Each row has a name. Each question is about the rows just above it. Places in a row count from 0.

[231  77 117 155 130 128 105 130 126 113 163 111 138 145 139 132 122 126
 129 143 193 131 122  73 147 121 135  88  67  98 123  57 131 152  73 134
 105 114] = q239
[183  73 121 142 120 124 111 131 138 120 164 132 129 141 143 144 107 118
 124 168 141 156 100  30 125 125 111 112  81 116 108 124 135 155 110 125
 111 134] = q787
[238 120 133 121 116 112 114 108 144 153 127  96 133 127 129 128 139 132
 115 130 159 196 142  28 188 110 201 117  70 114 125 108 124 131 110 133
 128 213] = q484
[186 119 133 169 120 127 120 139 120 134 135 135 130 124 123 109 119 124
 117 135 100 121 128  85 202 120 181  86 174 120 130 118 124 108 116 129
 122 179] = q918
[165  95 122 120 132 123 100  92 115 124 130 113 143 134 104 131 103 127
 122 153 160 196 127  67 103 117 126  76 138 139 127  75 128 100 107 133
 105 174] = q307
Number of entries in [165  95 122 120 132 123 100  92 115 124 130 113 143 134 104 131 103 127
 122 153 160 196 127  67 103 117 126  76 138 139 127  75 128 100 107 133
 105 174]: -> 38
Count the entries of [238 120 133 121 116 112 114 108 144 153 127  96 133 127 129 128]: -> 16

[115 180 118 107 157 206 164  98 146  79 178  82 141 185  93 112 147  52
 137 115 126 130 140 127] : q792
[104 176 114 123 144 201 154 119 160 101 190  84 127 166  99 113 114  47
 137 101 123 130 146 125] : q660
[117 168 110 112 152 203 146 128 156 113 190  82 141 167 105 127 128  51
 149 107 125 135 147 135] : q851
[103 180 108  87 149 201 167 117 151 159 202  94 147 169  81 113 145  41
 138 122 126 145 138 120] : q201
[114 171 114 105 151 196 147 127 147  99 199  84 127 161  87 136 135  46
 165 104 118 141 143 121] : q112
[117 168 110 112 152 203 146 128 156  87 190  82 141 167 105 127 128  51
 165 107 125 135 147 135] : q811
At which places does q811 hold [110]? -> 2
Places of [114] in row q112: -> 0 2
Number of entries in [115 180 118 107 157 206 164  98]: -> 8
Every place of [160] in q660: -> 8
How many entries does [104 176 114 123 144 201 154 119 160 101 190  84 127 166] have? -> 14

[ 51 157  61  65 157 164 144 191  94  40  64  65  37 191  46 212 200 175
 212 141 112 118  61 135 200 199]  q461
[107 125 163  68 158 124  80  78 161 107 136  65 106 183  96 127  92  62
  69  96  69 182 148  47 133 120]  q689
[107 125 163  68 158 124  80  78 161 107 136  65 106 183  96 127  92 101
 104 187  71 159  65  80 109 125]  q690
[ 51  61  62 148 166  56  52 186  45 206  56  40 116  75  45  51 113  62
 143  65  56  90  92  61 136 212]  q574
[ 94 159 125  95 186 171 194 127 125 168 211 134 136  58  77  99  90 210
 149  73 174  52 202 103  99 114]  q361
[ 99 173  42 129 165 111 129 155 109  60  59 110 108  91  94 160  96  47
  47 179 180 209 146 131 188 114]  q463
[191  53  91 111  93 207 138 201  50 195 135  52 139 212 177 196 121 209
 131 167  86 188  58 135 209 111]  q429
[180 202 215  97 102 113  76 141  71 124 158  62  64  84 158  48 152  59
  74 138 121 127 162 112 172  97]  q43
How many entries does [ 51 157  61  65 157 164 144 191  94  40  64  65  37 191  46 212 200 175
 212 141 112 118  61 135] have? -> 24
Every place of [125] in q690: -> 1 25

[140 125 130 144 123 141 146 145 149 147 126 147 148 136 146 145 125 143
 139 147 145 144 150 126 149 147 134 137 130 132 145 128 145 124] -> q30
[194 153 154 201 140 194 202 179 208 207 140 185 187 155 196 202 138 200
 165 187 181 193 195 155 209 205 155 186 167 155 179 158 199 151] -> q169
[129 130 125 129 128 130 129 122 127 128 125 121 123 123 127 128 125 129
 122 122 124 125 122 130 127 128 126 128 129 124 122 131 128 129] -> q576
[126 129 128 126 130 127 126 129 126 126 130 128 128 130 127 126 130 126
 129 128 128 126 127 128 126 126 129 127 151 129 129 129 127 129] -> q577
[166 147 152 153 145 146 156 140 153 152 144 147 152 134 138 161 147 161
 149 152 131 168 156 143 158 150 152 169 162 156 139 135 144 151] -> q583
[134 134 141 130 138 130 131 141 128 132 141 141 138 142 132 132 140 132
 143 141 137 137 139 132 133 131 143 137 136 143 141 132 130 136] -> q643
[128 132 128 127 131 128 126 123 125 125 129 122 122 125 125 126 129 127
 124 123 124 125 122 131 125 126 126 128 130 127 123 130 126 131] -> q264
[130 130 109 139 120 142 140 113 135 135 109 109 117 109 137 134 111 135
 103 109 124 118 115 134 133 138 103 124 125 105 113 137 140 126] -> q862
[129 130 125 129 128 130 129 122 127 128 125 129 123 123 127 128 125 129
 122 122 124 125 122 130 127 128 123 128 129 124 122 130 128 129] -> q349
[130 130 127 129 127 129 128 121 127 129 125 122 122 121 126 130 125 130
 122 122 122 128 123 130 128 128 124 130 130 125 121 128 128 129] -> q420
At which places does q349 hold [129]? -> 0 3 6 11 17 28 33
How many entries does [134 134 141 130] have? -> 4
How many entries does [130 130 109 139 120 142 140 113 135 135 109 109 117 109 137 134 111 135
 103 109 124 118 115 134 133 138 103 124 125] have? -> 29
At which places does q349 hold [127]? -> 8 14 24
At which places does q583 hold [152]? -> 2 9 12 19 26
At which places does q583 hold [156]? -> 6 22 29

[147 159 157  70 125 160 119 153 133 152 171 169 162]  q448
[107 168 159 107 109 113 113 112 128 172 107 178 113]  q458
[110 135 126  89 121 147 146 131 131 161 157 143 144]  q552
[117 168 159 134 109 113  62 109 122  76 115 105 120]  q460
[111 139 154 108 131 107 118 110 133 205 110 154 109]  q444
[126 147 141 184 122 110  74 120 119 114 120 155 116]  q240
[146 112 127 123 117 178 101 154 124 122 185 112 176]  q865
[110 135 126  89 121 147 146 131 131 160 157 143 144]  q424
[147 128 114 132 132 149 119 144 126  97 148 118 151]  q328
[111 164 177 111 122 122 111 111 125 111 109 109 117]  q916
Number of entries in [126 147 141 184 122 110  74]: -> 7
At which places does q916 hold [111]? -> 0 3 6 7 9
Places of [109] in row q916: -> 10 11
Every place of [113] in q458: -> 5 6 12

[150  86 178  51 106 113 128]  q617
[144  86 168  51 117 109 117]  q593
[127 151 159 214 183  99 161]  q815
[101 162 159 191 101 101 139]  q840
[ 91  86  81  97 128 111  51]  q629
[150  86 178  51 106 113 150]  q313
[115 151 159 214 172 103 172]  q310
Places of [101] in row q840: -> 0 4 5
How many entries does [127 151 159 214 183  99] have? -> 6
Count the entries of [150  86]: -> 2
Count the entries of [150  86 178]: -> 3

[146  97  65  63]  q714
[139 139 159  89]  q698
[124  78  77 196]  q585
[143 176 144 196]  q857
[160 150 154  18]  q749
[ 97 121  66  97]  q499
[ 91 127 155 200]  q745
[146  97 120  46]  q314
[146  65  65  65]  q211
[164 158 158 171]  q191
Places of [65] in row q211: -> 1 2 3
Every place of [121] in q499: -> 1
How many entries does [164 158 158] have? -> 3
Every place of [155] in q745: -> 2

